Below is a small trained network, with its code and all its weights. Each question gives an input and a class and asks what happens when units are switched off, that is, made to give their printed mean instead of their output.

import numpy as np


def w(rows, s, z=0):
    codes = np.array(rows[::2]) - 128.0
    scale = np.full(codes.shape[1], s)
    scale[-1] = z or s
    return codes * scale


def norm(h):
    return h / np.sqrt((h * h).mean(-1, keepdims=True) + 1e-5)


def f(y):
    return np.maximum(y, 0)


def log_softmax(a):
    a = a - a.max(-1, keepdims=True)
    return a - np.log(np.exp(a).sum(-1, keepdims=True))


def net(x, mask):
    res = np.array(x, float).reshape(1, 7) / 4 @ E
    u = 0
    for l in range(3):
        y = f(norm(res) @ A[l][:, :-1].T + A[l][:, -1])
        res = res + np.where(mask[u : u + 10], y, B[l][:, -1]) @ B[l][:, :-1]
        u += 10
    return log_softmax(norm(res)[-1] @ U[:, :-1].T + U[:, -1])


A, B = {}, {}
E = w([
[118,140,98,144,118,109,111],'x0',
[132,128,128,130,127,125,122],'x1',
[163,196,92,97,254,145,68],'x2',
[121,119,144,125,138,137,133],'x3',
[95,48,42,69,140,221,83],'x4',
[227,51,57,156,155,81,204],'x5',
[108,120,130,149,141,130,112],'x6',
],0.0081)
A[0] = w([
[177,123,74,136,254,94,151,1],'L0N0',
[87,151,151,144,96,150,112,143],'L0N1',
[157,131,123,169,147,87,149,121],'L0N2',
[139,133,163,157,143,142,138,133],'L0N3',
[129,160,140,134,168,100,108,133],'L0N4',
[118,117,71,99,146,168,103,98],'L0N5',
[154,52,78,128,150,143,119,82],'L0N6',
[146,89,111,145,168,74,161,104],'L0N7',
[151,191,103,106,235,133,111,143],'L0N8',
[108,102,91,100,112,186,98,95],'L0N9',
],0.014,0.0058)
B[0] = w([
[139,93,141,126,1,108,106,216],'L0N0',
[167,138,144,101,88,128,128,200],'L0N1',
[133,127,175,158,142,137,137,190],'L0N2',
[132,154,106,144,112,118,124,159],'L0N3',
[125,160,100,124,110,114,171,181],'L0N4',
[137,95,155,153,165,175,116,199],'L0N5',
[72,148,82,111,108,132,162,199],'L0N6',
[180,107,139,131,163,100,122,193],'L0N7',
[122,183,151,89,165,143,87,254],'L0N8',
[145,106,133,129,167,118,68,202],'L0N9',
],0.024,0.0091)
A[1] = w([
[169,127,139,113,141,157,123,93],'L1N0',
[110,81,83,67,103,157,131,9],'L1N1',
[89,211,106,98,212,145,129,64],'L1N2',
[99,128,5,91,107,132,172,25],'L1N3',
[149,34,79,89,108,173,93,65],'L1N4',
[129,163,126,113,93,130,191,57],'L1N5',
[116,31,90,207,167,100,206,68],'L1N6',
[108,64,99,79,123,184,82,196],'L1N7',
[47,123,39,132,135,197,223,33],'L1N8',
[113,91,119,104,125,155,89,64],'L1N9',
],0.014,0.0016)
B[1] = w([
[95,115,111,165,114,115,105,167],'L1N0',
[120,131,88,114,101,139,143,184],'L1N1',
[95,154,171,75,164,155,175,202],'L1N2',
[44,162,178,206,112,166,106,164],'L1N3',
[100,219,105,114,87,123,160,239],'L1N4',
[157,112,153,132,121,129,89,183],'L1N5',
[103,89,96,87,214,94,166,207],'L1N6',
[184,90,117,173,109,176,172,254],'L1N7',
[5,129,177,156,129,73,83,161],'L1N8',
[170,108,99,141,117,149,147,199],'L1N9',
],0.025,0.0083)
A[2] = w([
[115,46,59,148,143,168,142,63],'L2N0',
[9,104,123,121,110,87,100,3],'L2N1',
[217,59,129,150,114,139,110,130],'L2N2',
[140,65,141,101,254,202,46,59],'L2N3',
[182,56,163,79,128,17,45,160],'L2N4',
[121,81,41,76,97,125,61,111],'L2N5',
[26,131,167,139,97,117,91,175],'L2N6',
[135,158,150,96,110,61,136,127],'L2N7',
[144,142,148,226,94,105,71,141],'L2N8',
[86,54,134,186,166,64,184,130],'L2N9',
],0.017,0.0028)
B[2] = w([
[147,175,166,64,76,54,109,188],'L2N0',
[6,178,170,243,163,139,63,166],'L2N1',
[42,173,100,80,137,142,131,226],'L2N2',
[170,13,196,220,93,148,97,202],'L2N3',
[229,102,157,195,154,57,129,254],'L2N4',
[127,172,98,179,135,175,210,155],'L2N5',
[105,137,71,95,200,79,130,188],'L2N6',
[118,129,104,71,176,135,77,215],'L2N7',
[151,158,111,201,91,93,110,213],'L2N8',
[86,42,74,67,144,170,178,221],'L2N9',
],0.022,0.0098)
U = w([
[222,177,149,151,112,41,81,235],'0',
[130,194,86,127,21,196,147,215],'1',
[157,21,124,106,186,85,172,4],'2',
[3,133,100,127,156,129,149,117],'3',
[114,209,185,19,193,143,90,48],'4',
[159,66,214,150,124,228,91,113],'5',
],0.016,0.0013)

Each question gives the input, the list of numbers given to net, and the class t.
The units are the neurons (one row each of A and B). Each row of codes is followed by its name. A weight is (code - 128) times the scale printed after its matrix; where a second scale follows, it is the last column's (A, B and U).
mask holds one flag per neuron, layer by layer. A switched-off neuron (its flag False) gives its mean, the last column of its row in B, instead of its output. The means were averaged over made-up inputs and are rounded, as every weight is.
A unit's drop is (log p(t) with every unit on - log p(t) with that unit switched off) / (log p(t) with every unit on - log p(t) with every unit switched off).
The circuit of an input: a set's keep is (log p(t) with only the set's units on - log p(t) with every unit switched off) / (log p(t) with every unit on - log p(t) with every unit switched off). Starting from the 12 units with the biggest drops (on a tie, the unit counted first), units are removed one at a time, each time the one whose removal leaves the highest keep (on an exact tie, the one counted first), for as long as the keep stays at least 0.8.
units of the circuit, in order: the units of the circuit, biggest drop first
top k neurons: the k neurons with the biggest drops, biggest first
top k neurons in layer l: the k neurons of layer l with the biggest drops, biggest first
drop when u is switched off: that unit's drop, to one decimal
input [3,3,6,5,-6,0,8], class 4: units of the circuit, in order => [L0N8]
input [-3,2,0,-1,7,5,-7], class 3: top 3 neurons => [L0N6, L1N8, L0N8]
input [6,2,-5,-1,0,-8,2], class 0: top 3 neurons in layer 0 => [L0N5, L0N1, L0N6]
input [-6,-4,1,-5,0,8,-6], class 0: top 3 neurons => [L0N0, L0N7, L0N2]
input [0,5,0,-4,0,-7,-6], class 0: top 3 neurons => [L0N1, L0N8, L0N5]
input [-3,0,-2,6,7,1,-1], class 3: top 4 neurons in layer 0 => [L0N6, L0N0, L0N8, L0N1]
input [-6,-4,6,-6,1,-2,1], class 5: top 3 neurons => [L0N8, L2N3, L1N4]
input [8,-4,5,8,-1,-2,3], class 4: top 2 neurons => [L0N8, L0N4]
input [-7,-5,-3,6,-4,-5,6], class 0: top 2 neurons => [L0N8, L1N7]
input [-6,5,-5,7,-1,-7,3], class 0: top 2 neurons => [L1N7, L1N4]
input [8,6,-7,-2,5,0,3], class 1: top 2 neurons in layer 0 => [L0N9, L0N4]
input [2,-6,-2,1,0,-4,7], class 0: top 2 neurons => [L0N6, L0N5]
input [-6,-3,-7,-1,-4,-8,-6], class 0: top 2 neurons => [L1N7, L1N4]
input [-8,7,0,7,5,5,5], class 3: units of the circuit, in order => [L0N6]
input [0,-3,-8,-7,-1,-3,-8], class 0: top 2 neurons => [L1N7, L0N6]
input [-7,-1,0,-8,-1,-5,4], class 0: top 3 neurons => [L0N1, L0N8, L1N7]
input [-4,-1,6,4,5,1,-5], class 1: top 2 neurons in layer 0 => [L0N0, L0N6]
input [-5,3,4,6,5,4,2], class 1: drop when L0N0 is switched off => 0.3
input [8,1,5,8,7,5,4], class 1: drop when L0N0 is switched off => 0.3
input [-5,4,5,2,1,-2,-5], class 5: drop when L1N4 is switched off => 0.3
input [-6,-5,8,2,2,-5,1], class 5: units of the circuit, in order => [L2N3]
